array([[-352, -207, -168, -227,  209, -234,  512,   57,  -59, -277,  544],
       [  68, -181, -168, -116, -172,  120,  -19,  329, -213,  102,   32],
       [ -14,   27,   33,   28,   22,   13,  -13,  -46,   38,    2,  -22],
       [  49,  112,   77,   59,   40,  -92,  -41, -152,   79,  -37,  -63],
       [ 113,   81,   78,   99,  -67,  115, -198,  -33,   40,  112, -213],
       [  48,  372,  296,  222,  209, -253,  -88, -563,  332, -137, -176],
       [ -16,   47,   18,   -7,   66, -143,   74, -104,   39,  -92,   64]])
=>
array([[ 113,   81,   78,   99,  -67,  115, -198,  -33,   40,  112, -213],
       [  68, -181, -168, -116, -172,  120,  -19,  329, -213,  102,   32],
       [  49,  112,   77,   59,   40,  -92,  -41, -152,   79,  -37,  -63],
       [  48,  372,  296,  222,  209, -253,  -88, -563,  332, -137, -176],
       [ -14,   27,   33,   28,   22,   13,  -13,  -46,   38,    2,  -22],
       [ -16,   47,   18,   -7,   66, -143,   74, -104,   39,  -92,   64],
       [-352, -207, -168, -227,  209, -234,  512,   57,  -59, -277,  544]])

array([[ -70,  -40,  -74,   20,   97,  199,  -40],
       [ 434, -158,  343,  -18,  -48,  120, -126],
       [ 156,  127, -200, -196,  -15,  114,  153],
       [ 276, -132,   39,  125, -151, -147,   84],
       [ -31, -312,  -73, -295,  -41, -140,  -89],
       [ 289,  145,   16,   70,  -91, -148,  -29],
       [ 133, -166, -266,  -71, -193, -169,  104],
       [ 173,  229, -342,  107,  159,  384, -117],
       [ -56,  -64,   57,  302,   29, -147,  -55],
       [  59,   94,    5,  112,   22,   88, -291],
       [ 155,  -20,   17, -189,   62, -144,  139],
       [ -90,  -55,    5, -199, -263,  199,  287]])
=>
array([[ 434, -158,  343,  -18,  -48,  120, -126],
       [ 289,  145,   16,   70,  -91, -148,  -29],
       [ 276, -132,   39,  125, -151, -147,   84],
       [ 173,  229, -342,  107,  159,  384, -117],
       [ 156,  127, -200, -196,  -15,  114,  153],
       [ 155,  -20,   17, -189,   62, -144,  139],
       [ 133, -166, -266,  -71, -193, -169,  104],
       [  59,   94,    5,  112,   22,   88, -291],
       [ -31, -312,  -73, -295,  -41, -140,  -89],
       [ -56,  -64,   57,  302,   29, -147,  -55],
       [ -70,  -40,  -74,   20,   97,  199,  -40],
       [ -90,  -55,    5, -199, -263,  199,  287]])

array([[-372, -384],
       [   9,    9],
       [ 419,  429],
       [  15,   14],
       [-182, -188],
       [-223, -231],
       [ -77,  -80],
       [  72,   74],
       [ 182,  186],
       [-264, -273]])
=>
array([[ 419,  429],
       [ 182,  186],
       [  72,   74],
       [  15,   14],
       [   9,    9],
       [ -77,  -80],
       [-182, -188],
       [-223, -231],
       [-264, -273],
       [-372, -384]])

array([[ -10,  111],
       [-169,  390],
       [ 427,   74],
       [ -84,  275],
       [ -59,  228],
       [ -38,  183]])
=>
array([[ 427,   74],
       [ -10,  111],
       [ -38,  183],
       [ -59,  228],
       [ -84,  275],
       [-169,  390]])

array([[  29, -146, -106,    6,  -61,   47,  -80,   36,    0, -203],
       [  18,  240, -278,   56, -154,    0, -193,   26,   16,  122],
       [  -4,   85,   35,    0,  126,  -13,   26,  -26,   -4,  107],
       [  59,  474, -567,  106, -286,    0, -392,   49,   43,  252],
       [  13,   36,    2,   -1,   89,   -3,   -6,  -16,   27,   40],
       [  15,  -13,  -26,    1,   50,   19,  -28,    1,   25,  -28],
       [  12,  188, -207,   41, -116,    4, -125,   26,   36,   86]])
=>
array([[  59,  474, -567,  106, -286,    0, -392,   49,   43,  252],
       [  29, -146, -106,    6,  -61,   47,  -80,   36,    0, -203],
       [  18,  240, -278,   56, -154,    0, -193,   26,   16,  122],
       [  15,  -13,  -26,    1,   50,   19,  -28,    1,   25,  -28],
       [  13,   36,    2,   -1,   89,   -3,   -6,  -16,   27,   40],
       [  12,  188, -207,   41, -116,    4, -125,   26,   36,   86],
       [  -4,   85,   35,    0,  126,  -13,   26,  -26,   -4,  107]])

array([[ -98,  -48,   -9,  -93,  -29,  -26,   45],
       [ 404,  259,  143,  391,  202,  195,  -14],
       [ -23,  -10,    0,  -22,   -5,   -4,   14],
       [  -9,   -3,    1,   -9,   -1,   -1,    7],
       [ 447,  285,  157,  432,  222,  214,  -18],
       [-117,  -58,  -11, -111,  -35,  -32,   53],
       [-193,  -99,  -23, -184,  -61,  -56,   81]])
=>
array([[ 447,  285,  157,  432,  222,  214,  -18],
       [ 404,  259,  143,  391,  202,  195,  -14],
       [  -9,   -3,    1,   -9,   -1,   -1,    7],
       [ -23,  -10,    0,  -22,   -5,   -4,   14],
       [ -98,  -48,   -9,  -93,  -29,  -26,   45],
       [-117,  -58,  -11, -111,  -35,  -32,   53],
       [-193,  -99,  -23, -184,  -61,  -56,   81]])
